Each row has a class, written after it.
[ 1.84  1.44 -1.65  0.10  0.58 -2.46  1.57  1.23 -1.14  5.45  0.07  0.28
  0.24  0.09 -0.22 -1.09  0.34  1.23 -0.47 -0.08  0.00 -0.82 -1.02  2.34
 -0.61  0.63 -0.96 -0.95  1.15  3.96  1.92 -1.22  1.34  3.31  0.78 -0.28
  1.69 -1.34  1.81  0.97  0.50  0.86 -0.12  1.59  0.08 -0.21 -1.79 -0.41
 -1.69 -1.33 -3.18 -1.61 -1.98 -1.14 -0.41  1.16]  <78>
[-0.34 -1.16  1.69  1.05 -0.57  2.14  1.13 -0.32  1.29  3.71 -1.25  2.22
  0.02  2.03  1.53  1.26  0.36 -5.29 -2.28  1.99  0.62 -2.37 -3.23  1.88
 -2.71  0.62  0.41 -3.10 -3.00 -1.21  0.92  1.22 -1.59 -2.32  1.73 -0.99
 -1.18  0.49 -0.53  1.51 -1.76 -1.03 -2.18  2.16 -2.54 -2.59 -2.01 -0.81
 -2.36  0.22 -0.66  1.42 -2.07 -2.97  0.56  5.78]  <39>
[-0.67  1.50  2.61 -0.58 -0.58  2.73  2.58 -0.03  0.64  3.28  1.57  1.22
  0.94  0.81  2.83  2.32  0.09 -2.33 -0.58  1.14  1.32 -2.45 -3.26  1.09
 -1.03  1.43 -0.59 -2.33 -1.29 -0.23  3.13  2.60 -0.49 -0.84  2.99 -0.56
  0.53 -0.49  0.40  0.59 -0.35  0.50  0.46  0.39 -0.56 -2.60 -1.44 -0.59
 -1.16  1.28 -0.81  0.44  2.38 -0.97 -0.41  4.34]  <39>
[ 1.54  1.05 -1.39  1.76  0.35 -1.00  0.17  0.32  1.05  1.55 -1.22  1.08
 -3.16  2.32 -0.37  3.10  0.83 -1.51 -0.98 -1.40  0.14 -5.08 -0.96  0.75
 -1.05  1.58  0.16 -2.88 -1.77  0.89  0.92 -1.55  0.36  2.13 -0.39  0.07
 -0.11 -0.12 -0.44  2.87  0.26  0.07  0.47  0.93 -0.86 -1.36  0.16  0.44
 -0.79  0.93 -0.92 -0.94 -1.29 -1.48 -1.52 -0.80]  <26>
[ 0.31  1.43  2.17  2.47  0.66  1.72 -0.48  0.45  2.03 -0.34 -0.53  0.15
 -2.33 -0.42  1.10 -0.06 -1.48 -2.02  0.06  0.43 -0.16 -4.55 -1.70 -0.45
 -0.07 -0.70  0.28 -1.01 -2.13 -2.16  2.13  1.82 -0.88 -4.61  2.86  0.46
 -1.90  0.46  0.63  1.50 -0.22 -0.13  1.34  0.00  0.08 -3.10 -0.56 -1.19
  1.49  0.72  0.05  1.99 -0.63 -1.70  0.74  2.21]  <39>
[ 0.55  0.08  2.56  3.01  1.81  0.84  0.76  0.80  1.27  3.78  1.49 -0.45
  0.12  1.08  2.63  1.51 -0.27 -0.55 -0.57  0.91 -0.01 -2.81 -1.35  0.78
 -0.73  0.57 -0.71 -1.43 -0.69 -0.93 -1.17  2.01 -0.31 -0.76  1.76  0.31
  0.36 -2.22 -0.11  1.03 -0.08  1.84  0.47  2.62 -0.70 -3.89 -1.01  0.14
 -1.19  0.78 -3.07  0.68 -0.87 -3.76  0.36  3.79]  <39>
[ 1.50  2.58  1.61  2.41  0.98  0.21  0.34  0.77  2.27  4.33 -0.30  1.09
  1.50  0.66 -0.63  2.14  0.09 -1.65 -1.23  0.78 -2.01 -6.33 -0.31  0.77
 -0.62  0.66  0.08 -2.07 -2.88  1.63 -0.54  0.29 -0.89  0.73  0.52 -0.42
  1.05 -0.40 -0.50  2.81 -0.33  1.41  1.40  0.98 -1.53 -3.46 -1.07  1.00
 -1.18 -2.06 -1.51 -2.61 -1.34 -3.15  0.91  1.22]  <26>
[ 0.99  1.83  1.37  2.60  1.16 -0.69  1.35  1.94  0.52  5.22  0.10 -1.30
  0.17  0.37  0.51  0.81  1.22  0.38  0.15  0.84  0.36 -1.92 -0.48  0.21
 -0.91  0.38 -0.23 -0.30 -0.56 -0.01  0.21 -1.78  0.29 -1.74  1.50 -1.12
  1.04 -2.57 -0.30 -0.08  1.16  0.63  0.80  0.83 -1.10 -2.37 -2.12  0.26
 -0.14 -0.75 -1.99 -2.17  0.40 -2.99  1.84  1.25]  <78>
[ 1.13 -0.06  1.89  1.64  1.13  0.81 -0.17  0.55  0.73 -0.55 -0.30 -0.29
  2.26  0.96 -0.54  2.29  0.21 -1.30  0.45 -0.54  1.25 -4.54  0.03 -1.63
 -0.20  0.33  0.63 -2.24 -0.40 -1.51  0.03  0.12  1.47  0.69  0.65  0.36
 -2.06  1.45 -0.94  1.34 -0.95 -0.25  0.65  0.17  0.19 -0.56 -0.77  0.68
  1.41 -0.19 -0.79 -0.33 -0.06 -0.52  0.17  1.23]  <26>
[ 0.16  4.29  4.19  2.59  3.19  2.94  0.17  1.84  1.86  0.78 -0.26 -0.36
  1.39  1.03  1.35  2.80  0.23 -1.66 -0.40  1.00 -0.19 -6.43 -1.52  0.32
 -0.99  1.39 -1.48 -0.87 -2.97 -0.38  0.61 -1.09 -0.51 -3.36  2.97  0.13
 -1.93  0.42 -1.14  0.67  0.00  0.82  1.17  0.48  0.36 -4.35 -1.12 -1.29
  1.38 -0.72 -0.12  0.36 -0.05 -2.37  0.98  0.49]  <26>
[ 0.30  1.47  2.89  0.01  2.17  0.97  0.00  1.73  1.31  1.48 -0.92 -1.48
  2.21 -0.61  0.49  1.88  0.15 -1.36 -0.98  1.05 -0.03  1.06 -2.73  0.82
  0.51  0.91 -0.55 -1.11 -0.64  1.10  1.34 -0.10 -1.15 -2.98  1.97 -1.87
  0.57 -0.15 -0.55  1.07 -0.72 -0.52  1.69  0.66 -0.36 -2.43 -1.56 -0.12
 -1.21 -1.77 -1.01 -0.33 -0.69 -0.58  1.24  1.21]  <78>
[ 2.10  1.30  0.90  3.56 -0.09  1.05  0.21 -0.80  3.91  4.20 -0.99  0.82
  1.52  0.79  1.58  1.46 -0.45  0.86  1.01 -0.71 -0.47 -3.49 -0.82 -0.05
 -1.24  0.17  0.42  2.27 -1.49 -0.04 -2.08 -0.28  0.26  0.30 -0.09  0.15
  1.26 -0.12 -0.13  1.30  0.52  2.02  1.75  1.25 -1.17 -3.18 -0.39 -0.43
 -0.93 -1.03 -0.03 -0.39 -0.90 -4.39  0.28  1.38]  <39>
[ 0.45  1.21  0.55  0.29  0.74  1.09 -0.49 -0.44  0.90  0.61  0.51  0.28
  1.30  0.39 -1.45  2.20  0.33 -1.36  0.00  0.28  0.34 -3.62 -0.67 -0.23
 -1.20 -0.24 -0.07 -0.99 -2.06 -1.24  0.60 -0.60 -0.66 -1.19  1.66  0.41
 -0.23  0.87 -0.21  1.69 -0.37  3.07  1.43  0.65  0.10 -1.50 -1.15 -1.27
 -0.56 -1.95 -0.06 -0.31 -0.40 -1.74  0.47  1.54]  <26>
[ 0.31  0.17  2.57  1.44  0.69  2.17  0.63 -0.37  0.85  3.55  1.02  0.35
  0.66  0.92  1.02  0.96 -0.10 -1.42 -0.25  0.48  0.31 -4.58  1.13 -0.31
 -0.56  0.08  0.47 -1.03  0.54 -1.73 -0.60  1.02 -1.17 -1.17  1.90  0.30
  0.17  1.17  0.54  1.10 -1.65 -0.41  0.75  0.02 -0.40 -2.23 -2.39  0.02
 -0.80  1.49 -0.47  0.17  0.26 -2.54 -0.27  2.06]  <39>
[ 2.91  1.54  3.07  1.39  0.89  1.19  0.24  1.78  2.00  2.24 -0.34  1.31
  0.28  1.83 -0.55  2.94 -0.06 -3.00 -2.41  1.59  0.18 -6.09 -0.74  1.79
 -0.15 -0.37  0.89 -3.89 -2.79 -3.30  1.07  0.26 -0.14 -4.41  1.93 -0.37
 -0.96  0.41 -0.83  1.91 -0.68  0.54  2.08  2.08 -0.15 -3.60  0.14 -0.78
  0.44 -1.58 -0.88 -1.57 -1.46 -2.78  0.57  2.50]  <26>
[ 0.71 -1.41  3.87  0.11  1.70 -0.72  0.99 -0.89  1.34  1.23 -1.00  2.18
  0.14  1.60  1.19  0.87 -0.05 -3.35 -2.48  0.51  3.17 -0.89 -1.61  0.88
 -0.83  0.69  0.78 -2.21 -0.56 -2.43  1.90  0.99  0.95 -2.55  0.75 -1.49
  1.91  0.58 -0.42  1.73 -0.41  0.27  1.13 -0.34  0.71 -1.61 -0.29 -0.93
 -0.84 -1.90 -1.01  0.20 -0.98 -0.15  0.45  3.21]  <26>
[-0.25  0.55 -0.91 -0.85  0.23 -2.72  0.76  0.33 -0.10  4.20 -0.37  0.82
  1.11  0.61 -0.81 -0.04  2.14  0.73 -2.01 -0.91  0.06  1.17 -0.24  1.45
 -0.74  0.99  0.16 -0.01  0.44  3.17  1.18  2.20  1.43  0.32 -1.07 -0.82
  0.33 -1.26 -0.98 -0.37  0.36 -0.23  1.20  1.56  0.28 -2.06 -0.46  1.23
 -1.61 -2.21 -1.61 -2.84  0.75 -1.72 -0.78  1.65]  <78>
[ 1.14  2.04 -1.05 -0.40  0.56 -1.02 -0.11  0.61 -1.25  0.93 -0.11 -0.10
  2.00  0.56 -0.83 -0.94  2.15  1.70  1.11  0.67  0.11 -4.01  0.59  0.80
 -1.45  0.79  0.98 -0.50  0.30  2.98  2.42 -2.33 -1.81  2.29  1.28 -0.65
 -1.43 -1.24 -0.88  0.03  0.53  3.66  0.39 -1.51 -0.42  0.17 -0.29  2.25
  1.56 -0.84  0.63 -2.16 -0.32  2.71 -0.18 -0.64]  <78>
